In the rows, 128 means zero.
Here are made-up objects, facts about them, and rows of numbers that follow some of those facts. Name the object behind each unnamed row.

Some facts about the objects:
Q207 {Π=Q796, λ=Q14, α=d, β=Q347}
Q892 {λ=Q14, α=b, β=Q594 Q380 Q619}
Q355 {Π=Q60, λ=Q285, α=a, β=Q453}
Q670 {κ=Q289 Q752 Q652, λ=Q122, α=b}
Q996 {κ=Q230 Q584 Q747 Q590, λ=Q221, α=f}
Q847 {κ=Q644 Q75 Q553 Q901 Q354 Q890, λ=Q92, α=a, β=Q737}
Q653 {λ=Q263, α=e, β=Q726}
Q931 {Π=Q354, κ=Q628, λ=Q562, α=c, β=Q151 Q747 Q477 Q261}
Q4 {κ=Q967 Q276, λ=Q457, α=f}
Q505 {Π=Q457, α=c}
Q538 {λ=Q564, α=b, β=Q739}
Q647 {Π=Q968, λ=Q14, α=a}
Q967 {λ=Q231, α=c}
Q644 {Π=Q183, λ=Q505, α=f}
Q275 {Π=Q579, λ=Q33, α=f, β=Q741 Q695}
Q138 {Π=Q876, α=a, β=Q703}
Q285 {λ=Q562, α=a, β=Q347 Q676}
Q602 {λ=Q562, α=f, β=Q172 Q588}
Q172 {Π=Q165, λ=Q368, α=f}
Q890 {Π=Q407, λ=Q857, α=b, β=Q207}
Q724 {κ=Q368 Q282, λ=Q857, α=b, β=Q695}
Q80 {α=a}
Q12 {Π=Q149, λ=Q585, α=a}
Q75 {Π=Q196, λ=Q81, α=a, β=Q347}
Q736 {λ=Q584, α=e, β=Q80}
Q909 {Π=Q138, λ=Q282, α=e}
Q5 {Π=Q303, λ=Q80, α=b, β=Q792}
Q62 {Π=Q739, κ=Q644 Q695 Q457 Q354, λ=Q212, α=c}
Q70 {λ=Q81, α=f, β=Q853}
Q730 {Π=Q799, κ=Q791, λ=Q562, α=f, β=Q305 Q495}
Q303 {κ=Q652, λ=Q152, α=a}
Q289 {λ=Q263, α=e, β=Q157}
Q101 {Π=Q798, λ=Q371, α=c}
Q836 {Π=Q590, κ=Q200, λ=Q368, α=e}
Q263 {α=a}
Q796 {λ=Q149, α=c, β=Q495}
Q826 {λ=Q122, α=b}
Q302 {λ=Q505, α=b, β=Q471}
Q477 {Π=Q761, λ=Q860, α=d}
Q923 {Π=Q107, κ=Q206 Q692 Q477 Q595 Q171, λ=Q33, α=d, β=Q890}
Q41 {λ=Q585, α=f, β=Q275}
Q515 {Π=Q206, κ=Q200, λ=Q212, α=a, β=Q347 Q792}
Q799 {Π=Q12, λ=Q263, α=b}
Q175 {Π=Q675, λ=Q846, α=e, β=Q531}
Q341 {Π=Q81, λ=Q5, α=a}
Q593 {Π=Q791, λ=Q263, α=b, β=Q584}
Q860 {α=a}
Q703 {λ=Q585, α=e}
Q261 {Π=Q276, λ=Q14, α=a, β=Q695}
Q752 {λ=Q371, α=a, β=Q534 Q495 Q653}
Q221 {κ=Q969, λ=Q750, α=a, β=Q453}
Q551 {Π=Q750, κ=Q901, λ=Q320, α=d}
Q230 {Π=Q477, α=e, β=Q192}
Q628 {λ=Q138, α=a}
Q944 {Π=Q302, λ=Q107, α=d}
Q276 {Π=Q263, λ=Q302, α=a, β=Q207 Q703 Q726}
Q98 {λ=Q595, α=e}
Q581 {Π=Q818, λ=Q263, α=b, β=Q853}
Q737 {Π=Q584, λ=Q505, α=d}
Q594 {Π=Q101, α=e}
Q675 {λ=Q14, α=a}
Q818 {Π=Q285, κ=Q347, λ=Q535, α=e}
Q652 {Π=Q453, λ=Q107, α=a}
Q183 {λ=Q857, α=f, β=Q380}
Q380 {Π=Q300, λ=Q792, α=f}
Q200 {λ=Q535, α=a}
Q379 {Π=Q534, κ=Q553, λ=Q590, α=e}
Q192 {Π=Q747, λ=Q152, α=b, β=Q300 Q551 Q261}
Q739 {κ=Q505, λ=Q33, α=b, β=Q380}
Q231 {λ=Q595, α=b}
Q585 {Π=Q870, λ=Q368, α=b}
Q676 {λ=Q595, α=c, β=Q12}
Q968 {Π=Q736, α=a}
Q853 {κ=Q471 Q263, λ=Q138, α=a, β=Q380 Q826}
Q674 {λ=Q792, α=b, β=Q737}
Q791 {λ=Q277, α=d, β=Q107}
Q152 {Π=Q653, α=a}
Q255 {λ=Q221, α=b}
Q870 {Π=Q647, λ=Q107, α=c}
Q504 {Π=Q166, λ=Q495, α=d}
Q371 {Π=Q802, λ=Q368, α=b, β=Q515 Q152}
Q896 {Π=Q719, λ=Q585, α=a}
Q692 {λ=Q14, α=f, β=Q263}
Q358 {Π=Q892, λ=Q221, α=a, β=Q8 Q931 Q504}
Q495 {Π=Q703, λ=Q263, α=c, β=Q14}
Q471 {λ=Q564, α=f}
Q119 {Π=Q602, κ=Q692, λ=Q846, α=c, β=Q300}
Q52 {λ=Q371, α=a, β=Q166 Q826}
Q584 {Π=Q695, α=a}
Q368 {α=b, β=Q80}
Q320 {λ=Q92, α=d}
Q347 {Π=Q98, λ=Q277, α=b}
Q299 {Π=Q320, λ=Q595, α=a}
Q620 {λ=Q564, α=c, β=Q695 Q101}
Q305 {λ=Q14, α=a, β=Q737}
Q531 {λ=Q792, α=a, β=Q737 Q674}
Q457 {λ=Q594, α=e}
Q719 {Π=Q152, α=e}
Q695 {λ=Q81, α=a}
Q165 {κ=Q200, λ=Q92, α=a, β=Q678}
Q876 {κ=Q584 Q585 Q535, λ=Q595, α=b}
Q196 {λ=Q277, α=a}
Q122 {λ=Q230, α=d, β=Q41 Q504}
Q750 {α=c}
Q678 {κ=Q261 Q652, λ=Q149, α=f, β=Q385}
Q969 {λ=Q277, α=c, β=Q300 Q207}
Q354 {λ=Q495, α=b}
Q747 {Π=Q676, λ=Q212, α=a, β=Q796 Q320}
Q171 {Π=Q890, λ=Q585, α=a}
Q212 {λ=Q80, α=a, β=Q802}
Q453 {Π=Q752, λ=Q371, α=d, β=Q149 Q231}
Q579 {Π=Q4, λ=Q505, α=a}
Q151 {Π=Q221, λ=Q282, α=b, β=Q534 Q62 Q847}
Q107 {λ=Q562, α=c}
Q619 {κ=Q8, λ=Q750, α=c, β=Q926}
Q534 {Π=Q424, λ=Q457, α=e, β=Q741 Q347}
Q92 {α=c}
Q588 {λ=Q302, α=e, β=Q183}
Q81 {λ=Q230, α=c}
Q157 {λ=Q282, α=e, β=Q380}
Q564 {κ=Q358, α=c, β=Q300 Q847}
Q553 {λ=Q457, α=d}
Q282 {λ=Q584, α=d}
Q726 {Π=Q564, κ=Q172 Q60 Q320, λ=Q457, α=f}
Q407 {Π=Q8, λ=Q594, α=a}
Q166 {λ=Q14, α=e, β=Q579 Q101}
Q277 {λ=Q138, α=e}
Q424 {λ=Q231, α=c}
Q180 {Π=Q172, λ=Q595, α=a, β=Q798 Q471}
Q590 {Π=Q674, α=b, β=Q151 Q562 Q261 Q320}
Q741 {λ=Q676, α=c, β=Q305 Q802 Q101 Q231}
Q385 {Π=Q836, λ=Q846, α=c, β=Q305}
Q33 {λ=Q860, α=f}
Q792 {Π=Q379, α=e, β=Q870}
Q206 {λ=Q221, α=a}
Q846 {λ=Q230, α=b, β=Q730 Q653}
Q149 {Π=Q792, λ=Q594, α=b, β=Q14 Q802 Q101}
Q761 {λ=Q792, α=d}
Q802 {λ=Q564, α=b, β=Q477}
Q14 {Π=Q538, λ=Q968, α=b, β=Q231}
Q926 {λ=Q122, α=a, β=Q206 Q847}
Q901 {λ=Q14, α=c, β=Q495 Q149}
Q60 {λ=Q149, α=a}
Q857 {λ=Q594, α=f, β=Q175}
Q300 {λ=Q138, α=f, β=Q495}
Q8 {Π=Q826, λ=Q457, α=a}
Q798 {λ=Q719, α=f, β=Q149}
Q562 {α=f, β=Q180}
Q535 {λ=Q368, α=d}
Q595 {Π=Q5, α=a}

Known rows:
[126 142 117 121 128 116 153 146 126 101 120 138 120 138 107 176 169  99
 101  89 128  82 185 140  91 148  68 161] : Q151
[107 118 156 150 134 127  94 111 114 156 117 107 112  96 162 109  99 172
  96 156 136 108  99 110 180 110 109 114] : Q818
[118 129 112 133 108 143 123 173 136 129  67 170  72 110  89 145 128  79
 123  97 142 117 155 143 125 172  76 150] : Q453
[105 112 138  99  99 156 153 119 118 150 152 107 153 140 113  77 131 170
 100 112 137 152 158 105 156 121 124 125] : Q647
[ 80 102 178 141 111  57 174 144 140  78 130 130 128 127 132 185 127 132
 112 146 103 124 203 124 146 137 105 178] : Q585
[143 132 111 136 132 123 134 120 121 138 144 141 122 113 127 146 135 114
 118 137 128  98 104 148 111 109 170 123] : Q857
[159 127 122 101 124 164 122 140 140 146 105 169 144 126 123 110  86 115
 183 155 140 187  92 142 131 173 158  95] : Q206
[ 96 207 165 155 154 113  77  97 102 130 154  78 124 156 178 151 167 165
 132  99 151 108 183 104 149 111 118 160] : Q515
[114 146 101 168 138 103  99 140 143 101 124 137 127 130  96 173 132 112
 146  89 131 107 120 149 103 111  95 134] : Q846
[165 122 104  68  86 208  92 142 110 172 101 165 135 144  94  74 130 140
 111  89 152 168  96 137 135 177 137 104] : Q166
[123 137 121 113 140 117 142 139 128 105 117 146 117 134 107 171 177  94
 108  88 125  84 193 137  84 155  70 159] : Q192
[162 165 111 123 116 168  90 134 128 147  91 165 101 123 108 127 133  88
 171 100 174 164  84 169 124 180 129 113] : Q798
[141 131 101 130 146 146 103 148  98 155  91 168 110 120  87 153 138  96
 120 113 132 112 114 129 110 137 119 126] : Q620
[124 103 102 153 105 132  98 116 142 117 139 120 148 124 127 105  96 156
 156 151 113 150  73 146 138 102 164 105] : Q81
[114 139 103 176  88 166  73 177 143 116  73 162  73 118  97  99  90 122
 149 102 169 167 146 105 126 130 127 118] : Q752
[128 138  85 123 136 119 122 128 125 113 114 153 132 128  89 165 149 103
 129  84 110  96  99 174  96 134  91 132] : Q724
[164 109  81 119 131 165 100 156 123 143  82 185 108 104  91 114 121 103
 153 126 143 148  67 133 109 150 143  79] : Q695
[129 103 132  82  91 113 174 117 185 124 139 155 189 125 112 149  74 150
 149 160 113 165  33 190 178 160 134 111] : Q538
[ 92 153 159 111 161  92 152 115 141 130 162 122 164 129 141 193 153 149
 125 139 131  81 159 122 155 115 101 142] : Q944
[120 116  95 140  74 152 134 112 149 109 166  99 135 137 129  71 109 136
 140 115 129 164  98 175 137  96 175 121] : Q4
[ 77 171 121 156 124 123  90 132 170  93 161 138 176 121 108 196 145 171
 162 102 163 126 147 128  97 105 102  95] : Q890

Which object is each row?
No name comes twice in this set of rows, the named rows included.
[138 147 118  79 179 150 138 150  74 194 102 159 125 123  78 153 188 108
  92 107 131  87 168  78 105 148 102 127] => Q261
[162  91 198  42 157  87 249  95 110 154 143 107 155 112 164 147 140 100
 107 188  85 118 120 156 161 171 147 148] => Q380
[131 132 101 113 151 170 109 156  87 177  87 169 129 113  68 143 173 123
 118  91 149 129 137 105  96 134  99  88] => Q901
[139 129  77 123  92 157 110 163 156 111  91 173 109 127  79 130 118  95
 145  68 136 152 101 181  98 167  86 130] => Q802
[106 178 133 140 162 113 129 109 120 139 181  90 126 123 141 160 175 146
 107 106 143  74 166 129 126  71 129 132] => Q726
[131 159 136 117 130 119 110 124 150 143 167 121 159 138 148 142 129 175
 126 148 146 118 100 118 145 127 153 115] => Q407
[138 111  77 147 118 144  96 163 138 117  97 183 110 116  71 138 111  95
 169 114 141 142  84 157  92 140 129  98] => Q320
[149  94 130  96  79 137 166 112 164 121 138 123 135 113 130  90  89 153
 129 158 130 180  82 170 171 137 178 110] => Q602
[ 93  99 118 162  75 113 130 101 132  98 134  78 157 144  97  98  87 118
 183 105  82 178  90 178 145  99 116 137] => Q876
[ 86 193 153 160 158 122 130 109 124 116 156  81 131 150 145 154 148 127
 156  94 138  98 192 110 129  86  69 163] => Q923
[156 150 114 144 106 150  81 105 119 146 103 129 122 147 130  85  98 116
 154 100 126 157  77 154 150 152 133 130] => Q165
[147  80 149  68 111 118 190 111 137 133 159 114 140 116 140 109 122 126
 104 167 107 135 112 162 158 159 164 126] => Q70

The same objects again, as new rows of numbers:
Some objects and their rows:
[126 118 155 143 139 133 136 131 163 138 135 131 161 139] : Q857
[146 138 178 154 160 154  65 155  97 134 142 108 127 160] : Q183
[164 101 172 148  97 155  46 133 122 160 136  98 131 175] : Q289
[118 131 161 192  90 142 140 151 154 146 131 115 152 161] : Q368
[116 123 116 164 140 143 119 123 148 150  77  61 183 129] : Q628
[167 154 110 132 109 135  61 196 116 105 159 124  95 125] : Q581
[148  93 178 112 156 146 136  97 115 136 135 164 158 123] : Q41
[121 164  70 116 101  97 157 159 151 118 136 119 108 106] : Q152
[133 111  98  86 113 113 147 103 120 122 137 159 100  92] : Q192
[157  84 168 140 181 130 102  99  89 135 139 196 186 122] : Q695
[ 96 153 106 103 144 122 177 118 114 112 112 144  99  82] : Q119
[122  99 159 130 134 124 161 108 178 148 141 152 178 114] : Q846
[122 151  96 117 147 116 138 146  87 106 118 153 114  86] : Q385
[135 107 172 100 155 153 139 100 136 143 131 110 142 115] : Q678
[ 75 131 114 173 120 111 139 111 156 150 105  92 122 171] : Q692
[135 108 181 114 183 147 131 100 106 128 140 162 159 116] : Q847
[152 100 165 117 165 131 130 120 149 138 151 179 183 117] : Q562
[ 82 129 133 157 135 114 202 112 186 138 114 115 168 130] : Q285
[162 121  95  73 124 126 133 119  98 111 136 169 116 111] : Q453
[113 164  80 128 110 130 133 141 114 113 115 100  92 141] : Q341
[ 98 136 155 153 145 139 141 117 130 140 118  94 133 157] : Q196

Rows to name:
No name comes twice in this set of rows, the named rows included.
[168 144  90  96  46 122  88 162 154 127 171 113  79 127] => Q719
[146 105  87  89 159  87  98 127 144 109 168 188 121  89] => Q14
[ 99 177  83 179 119 106 135 192 126 103 109 116 129 111] => Q505
[139  75 170  92 105 140 145  68 148 166 148 153 144 115] => Q653
[ 79 140 139 149 148 123 132 118 147 141 115  88 129 155] => Q675
[137  76  56 137  39 115 167 127 210  46  74  94  75 140] => Q792
[ 76 153 152 181 143 114 179 133 160 147 110 116 169 110] => Q676
[161 110 103  81  77 127  95 113 129 128 156 136  86 126] => Q175
[118 117  63 133  93 126 189 129 141  53  50  95  83 138] => Q12
[136 133 109 116 171 115 131 156 107  94 135 192 156  67] => Q495
[ 71 120 131 177 151 122 195  88 140 151  79 127 180 109] => Q969
[111  93 138 134 137 126 178  78 145 156  92 145 195 116] => Q752
[178  88  70  91  78 103 108 124 158 129 143 163 139 106] => Q230
[166 160 100 149  95 127  67 171  80 108 142 131  84 164] => Q172
[160 146  87 145  67 130 113 178 126 125 137 102 130 130] => Q585

